Here is a tiny trained network, its code and every weight. The questions are about switching its units off for an input and a class, where a switched-off unit gives its printed mean instead of its output.

import numpy as np


def w(rows, s, z=0):
    codes = np.array(rows[::2]) - 128.0
    scale = np.full(codes.shape[1], s)
    scale[-1] = z or s
    return codes * scale


def f(y):
    return np.maximum(y, 0)


def log_softmax(a):
    a = a - a.max(-1, keepdims=True)
    return a - np.log(np.exp(a).sum(-1, keepdims=True))


def net(x, mask):
    res = np.array(x, float).reshape(1, 4) / 4 @ E
    y = f(res @ A[0][:, :-1].T + A[0][:, -1])
    res = res + np.where(mask, y, B[0][:, -1]) @ B[0][:, :-1]
    return log_softmax(res[-1] @ U[:, :-1].T + U[:, -1])


A, B = {}, {}
E = w([
[70,126,84,81,160,11,39,86,255],'x0',
[211,231,99,69,132,219,179,158,134],'x1',
[123,141,204,155,25,192,153,2,172],'x2',
[110,93,109,106,187,91,172,110,18],'x3',
],0.0079)
A[0] = w([
[120,195,202,178,111,107,66,191,142,204],'neuron 0',
[129,155,83,109,162,176,136,194,186,141],'neuron 1',
[134,107,235,142,131,127,221,128,64,209],'neuron 2',
[57,185,170,76,86,88,130,36,184,250],'neuron 3',
[150,89,81,68,188,154,93,164,67,202],'neuron 4',
[118,50,131,113,167,108,122,143,147,54],'neuron 5',
[183,92,105,84,93,172,178,12,121,249],'neuron 6',
[80,14,166,118,83,50,28,116,95,226],'neuron 7',
[156,151,80,92,170,173,109,254,193,248],'neuron 8',
[220,158,136,180,120,142,175,148,45,217],'neuron 9',
[81,70,91,102,177,74,120,137,193,227],'neuron 10',
[85,54,91,126,165,20,37,177,127,250],'neuron 11',
[189,205,129,132,183,152,142,153,146,189],'neuron 12',
[105,107,186,99,113,188,173,83,86,249],'neuron 13',
],0.0091,0.0026)
B[0] = w([
[138,114,143,18,127,87,122,144,130,163],'neuron 0',
[135,148,116,52,14,152,117,159,74,171],'neuron 1',
[97,250,111,238,188,176,118,145,75,197],'neuron 2',
[171,133,196,101,132,218,161,55,157,197],'neuron 3',
[142,159,141,110,126,174,160,179,141,202],'neuron 4',
[98,140,84,182,145,107,147,177,229,161],'neuron 5',
[172,91,199,191,184,160,27,158,157,180],'neuron 6',
[63,176,161,137,160,157,238,133,182,222],'neuron 7',
[197,29,80,4,92,128,186,163,64,208],'neuron 8',
[171,164,117,178,158,143,163,211,49,207],'neuron 9',
[44,158,142,2,182,91,208,125,218,209],'neuron 10',
[76,222,54,81,196,171,225,88,202,249],'neuron 11',
[146,29,172,56,31,131,141,214,81,177],'neuron 12',
[177,134,228,211,159,227,27,174,82,184],'neuron 13',
],0.0066,0.015)
U = w([
[135,173,119,220,179,225,162,209,66,111],'0',
[92,86,40,197,30,44,2,160,91,6],'1',
[81,159,58,77,188,140,216,98,214,125],'2',
[186,116,47,61,96,177,170,210,103,160],'3',
[225,149,167,136,119,229,103,39,209,119],'4',
],0.0062,0.0019)

Each question gives the input, the list of numbers given to net, and the class t.
The units are the neurons (one row each of A and B). Each row of codes is followed by its name. A weight is (code - 128) times the scale printed after its matrix; where a second scale follows, it is the last column's (A, B and U).
mask holds one flag per neuron, in row order. A switched-off neuron (its flag False) gives its mean, the last column of its row in B, instead of its output. The means were averaged over made-up inputs and are rounded, as every weight is.
A unit's drop is (log p(t) with every unit on - log p(t) with that unit switched off) / (log p(t) with every unit on - log p(t) with every unit switched off).
The circuit of an input: a set's keep is (log p(t) with only the set's units on - log p(t) with every unit switched off) / (log p(t) with every unit on - log p(t) with every unit switched off). Starting from the 12 units with the biggest drops (on a tie, the unit counted first), units are removed one at a time, each time the one whose removal leaves the highest keep (on an exact tie, the one counted first), for as long as the keep stays at least 0.8.
units of the circuit, in order: the units of the circuit, biggest drop first
k most important neurons: the k neurons with the biggest drops, biggest first
drop of u: that unit's drop, to one decimal
input [8,8,1,5], class 3: 3 most important neurons : neuron 11; neuron 7; neuron 12
input [5,-2,7,7], class 4: units of the circuit, in order : neuron 3; neuron 6
input [8,1,7,-3], class 4: units of the circuit, in order : neuron 3
input [3,0,2,-6], class 4: units of the circuit, in order : neuron 11; neuron 3
input [-5,7,-2,-3], class 3: 2 most important neurons : neuron 8; neuron 12
input [-1,0,-2,0], class 3: units of the circuit, in order : neuron 7; neuron 2
input [7,5,-7,-6], class 3: 2 most important neurons : neuron 8; neuron 1
input [-5,3,-8,-2], class 3: drop of neuron 7 : 0.0
input [7,-1,8,-1], class 4: drop of neuron 3 : 0.4
input [2,0,1,-3], class 4: drop of neuron 3 : 0.2
input [0,0,-6,7], class 2: drop of neuron 11 : 0.2
